Below are the code and all the weights of a small trained network. Each question names an input and a target symbol and asks about switching units off, where a switched-off unit gives its printed mean instead of its output.

import numpy as np


def w(rows, s, z=0):
    codes = np.array(rows[::2]) - 128.0
    scale = np.full(codes.shape[1], s)
    scale[-1] = z or s
    return codes * scale


def norm(h):
    return h / np.sqrt((h * h).mean(-1, keepdims=True) + 1e-5)


def f(y):
    return np.maximum(y, 0)


def softmax(a):
    e = np.exp(a - a.max(-1, keepdims=True))
    return e / e.sum(-1, keepdims=True)


def log_softmax(a):
    a = a - a.max(-1, keepdims=True)
    return a - np.log(np.exp(a).sum(-1, keepdims=True))


def net(x, mask):
    ids = ['ΓΔΘΛΠΨΩαβεζημσφ'.index(c) for c in x.split()]
    T = len(ids)
    res = E[ids] + P[:T]
    u = 0
    for l in range(3):
        q, k, v = (norm(res) @ M[l].T for M in (Q, K, V))
        z = softmax(np.where(np.tri(T) > 0, q @ k.T / 3**0.5, -1e9)) @ v
        res = res + np.where(mask[u], z, O[l][:, -1]) @ O[l][:, :-1]
        u += 1
        y = f(norm(res) @ A[l][:, :-1].T + A[l][:, -1])
        res = res + np.where(mask[u : u + 8], y, B[l][:, -1]) @ B[l][:, :-1]
        u += 8
    return log_softmax(norm(res)[-1] @ U[:, :-1].T + U[:, -1])


Q, K, V, O, A, B = {}, {}, {}, {}, {}, {}
E = w([
[206,209,150],'Γ',
[207,226,161],'Δ',
[185,213,149],'Θ',
[220,232,165],'Λ',
[139,111,20],'Π',
[219,227,155],'Ψ',
[212,123,150],'Ω',
[47,121,162],'α',
[202,196,136],'β',
[208,219,159],'ε',
[200,115,153],'ζ',
[211,121,151],'η',
[126,105,35],'μ',
[131,24,222],'σ',
[148,255,109],'φ',
],0.0047)
P = w([
[253,140,84],'0',
[185,176,119],'1',
[122,149,75],'2',
[108,143,84],'3',
[95,140,97],'4',
[92,132,107],'5',
[85,127,111],'6',
[82,119,118],'7',
[78,118,120],'8',
[73,118,122],'9',
[66,109,124],'10',
[66,112,127],'11',
[60,111,132],'12',
],0.0028)
Q[0] = w([
[84,18,142],'L0H0',
[63,101,79],'L0H0',
[215,188,253],'L0H0',
],0.0049)
K[0] = w([
[74,116,233],'L0H0',
[67,186,194],'L0H0',
[148,44,2],'L0H0',
],0.0065)
V[0] = w([
[85,111,82],'L0H0',
[115,247,40],'L0H0',
[2,171,239],'L0H0',
],0.0035)
O[0] = w([
[139,170,84,50],'L0H0',
[193,209,131,100],'L0H0',
[110,169,254,9],'L0H0',
],0.0037,0.0016)
A[0] = w([
[68,170,179,107],'L0N0',
[169,228,4,106],'L0N1',
[47,130,49,107],'L0N2',
[173,208,163,73],'L0N3',
[154,68,28,253],'L0N4',
[130,13,22,135],'L0N5',
[233,148,167,61],'L0N6',
[221,134,233,148],'L0N7',
],0.0036,0.0027)
B[0] = w([
[185,132,91,141],'L0N0',
[186,160,176,245],'L0N1',
[230,154,108,148],'L0N2',
[109,57,200,174],'L0N3',
[186,246,163,252],'L0N4',
[123,254,214,198],'L0N5',
[208,139,131,166],'L0N6',
[152,142,58,207],'L0N7',
],0.0041,0.003)
Q[1] = w([
[84,190,52],'L1H0',
[56,110,181],'L1H0',
[103,133,255],'L1H0',
],0.0091)
K[1] = w([
[193,150,45],'L1H0',
[103,58,39],'L1H0',
[63,1,121],'L1H0',
],0.0071)
V[1] = w([
[64,61,148],'L1H0',
[72,139,1],'L1H0',
[96,110,65],'L1H0',
],0.004)
O[1] = w([
[201,220,126,82],'L1H0',
[118,159,202,3],'L1H0',
[145,147,255,57],'L1H0',
],0.0043,0.0036)
A[1] = w([
[47,119,255,27],'L1N0',
[226,174,92,9],'L1N1',
[195,59,171,247],'L1N2',
[79,168,210,2],'L1N3',
[125,77,157,241],'L1N4',
[88,184,151,63],'L1N5',
[80,206,234,102],'L1N6',
[131,125,66,2],'L1N7',
],0.0049,0.0015)
B[1] = w([
[217,181,126,148],'L1N0',
[75,204,120,254],'L1N1',
[91,229,105,226],'L1N2',
[149,83,239,129],'L1N3',
[123,191,124,176],'L1N4',
[144,72,148,137],'L1N5',
[177,102,254,136],'L1N6',
[165,90,153,131],'L1N7',
],0.0054,0.0037)
Q[2] = w([
[224,46,154],'L2H0',
[7,217,123],'L2H0',
[73,232,140],'L2H0',
],0.011)
K[2] = w([
[170,246,81],'L2H0',
[100,45,186],'L2H0',
[122,24,168],'L2H0',
],0.011)
V[2] = w([
[142,164,174],'L2H0',
[254,116,70],'L2H0',
[27,98,34],'L2H0',
],0.0062)
O[2] = w([
[84,151,130,254],'L2H0',
[78,2,101,151],'L2H0',
[249,93,192,249],'L2H0',
],0.0058,0.00089)
A[2] = w([
[130,124,32,5],'L2N0',
[28,69,132,99],'L2N1',
[123,203,114,178],'L2N2',
[71,111,32,96],'L2N3',
[249,80,69,145],'L2N4',
[2,151,174,129],'L2N5',
[46,40,126,168],'L2N6',
[24,56,213,95],'L2N7',
],0.0055,0.0027)
B[2] = w([
[190,253,172,147],'L2N0',
[211,168,12,135],'L2N1',
[46,36,162,255],'L2N2',
[126,208,149,180],'L2N3',
[75,25,102,160],'L2N4',
[179,82,196,173],'L2N5',
[123,207,9,137],'L2N6',
[34,108,230,131],'L2N7',
],0.005,0.0051)
U = w([
[141,128,133,29],'Γ',
[144,117,130,60],'Δ',
[158,136,146,86],'Θ',
[137,120,129,26],'Λ',
[2,132,200,207],'Π',
[113,3,42,253],'Ψ',
[138,120,127,24],'Ω',
[147,116,124,60],'α',
[145,113,126,51],'β',
[191,122,151,164],'ε',
[154,124,137,78],'ζ',
[131,113,119,14],'η',
[136,114,122,24],'μ',
[69,207,15,226],'σ',
[165,136,151,99],'φ',
],0.014,0.0052)

Each question gives the input, a string of symbols that net reads in full, and the target symbol t.
The units are the heads (3 rows each of Q, K, V and O) and the neurons (one row each of A and B). Each row of codes is followed by its name. A weight is (code - 128) times the scale printed after its matrix; where a second scale follows, it is the last column's (O, A, B and U).
mask holds one flag per unit, layer by layer, with each layer's heads first. A switched-off unit (its flag False) gives its mean, the last column of its rows in O or B, instead of its output. The means were averaged over made-up inputs and are rounded, as every weight is.
A unit's drop is (log p(t) with every unit on - log p(t) with that unit switched off) / (log p(t) with every unit on - log p(t) with every unit switched off).
The circuit of an input: a set's keep is (log p(t) with only the set's units on - log p(t) with every unit switched off) / (log p(t) with every unit on - log p(t) with every unit switched off). Starting from the 12 units with the biggest drops (on a tie, the unit counted first), units are removed one at a time, each time the one whose removal leaves the highest keep (on an exact tie, the one counted first), for as long as the keep stays at least 0.8.
circuit, biggest first: the units of the circuit, biggest drop first
most important unit: the unit with the biggest drop
top k neurons: the k neurons with the biggest drops, biggest first
drop when u is switched off: that unit's drop, to one decimal
input σ α ε σ, target ε: top neuron -> (L0N0)
input σ β Λ Θ Ψ φ Δ σ Δ φ Ψ β, target Π: top 3 neurons -> (L1N2; L2N2; L1N1)
input α μ ζ φ σ φ, target Ψ: top 3 neurons -> (L1N1; L1N2; L0N0)
input ε φ σ ζ Θ ζ ζ φ Ψ ε, target Π: circuit, biggest first -> (L2H0; L0N3)
input ε Λ η η Γ β η Γ ζ, target σ: circuit, biggest first -> (L2H0; L2N1)
input φ φ α σ Λ α ε Ω, target σ: top 2 neurons -> (L0N6; L1N6)
input ε Π η σ Θ Θ φ ζ Δ σ Θ Δ Δ, target Π: top 4 neurons -> (L2N2; L0N3; L1N1; L1N4)
input σ α β σ σ Δ, target ε: top 2 neurons -> (L1N2; L0N0)
input Γ η β Θ μ σ σ ε μ, target Π: circuit, biggest first -> (L0N5; L1H0; L1N2)
input σ φ σ α, target ε: top 2 neurons -> (L1N2; L0N4)
input Ψ ζ Δ σ Δ Λ ε φ ε σ Λ, target Π: top 2 neurons -> (L2N2; L1N4)
input ζ μ ζ Ψ Θ ζ, target Π: top 2 neurons -> (L0N5; L1N1)
input μ σ η ε σ ζ σ σ σ σ φ ζ μ, target Π: top 3 neurons -> (L0N5; L1N2; L1N0)
input Ψ σ Θ φ σ φ ζ φ Ω φ Λ ε Ψ, target Π: top 3 neurons -> (L2N2; L1N2; L0N3)
input β φ σ Θ Θ σ σ μ η ζ η, target Π: top 4 neurons -> (L2N2; L0N5; L1N4; L0N1)
input φ β Δ Λ μ σ φ Ψ μ σ ζ, target σ: most important unit -> L0H0
input ζ μ σ, target σ: drop when L2H0 is switched off -> 0.4
input Π σ Ω ζ Λ Θ ζ φ σ μ Δ σ Δ, target Π: drop when L2H0 is switched off -> 0.7
input α σ φ φ σ Π Θ, target Ψ: drop when L1N7 is switched off -> 0.1
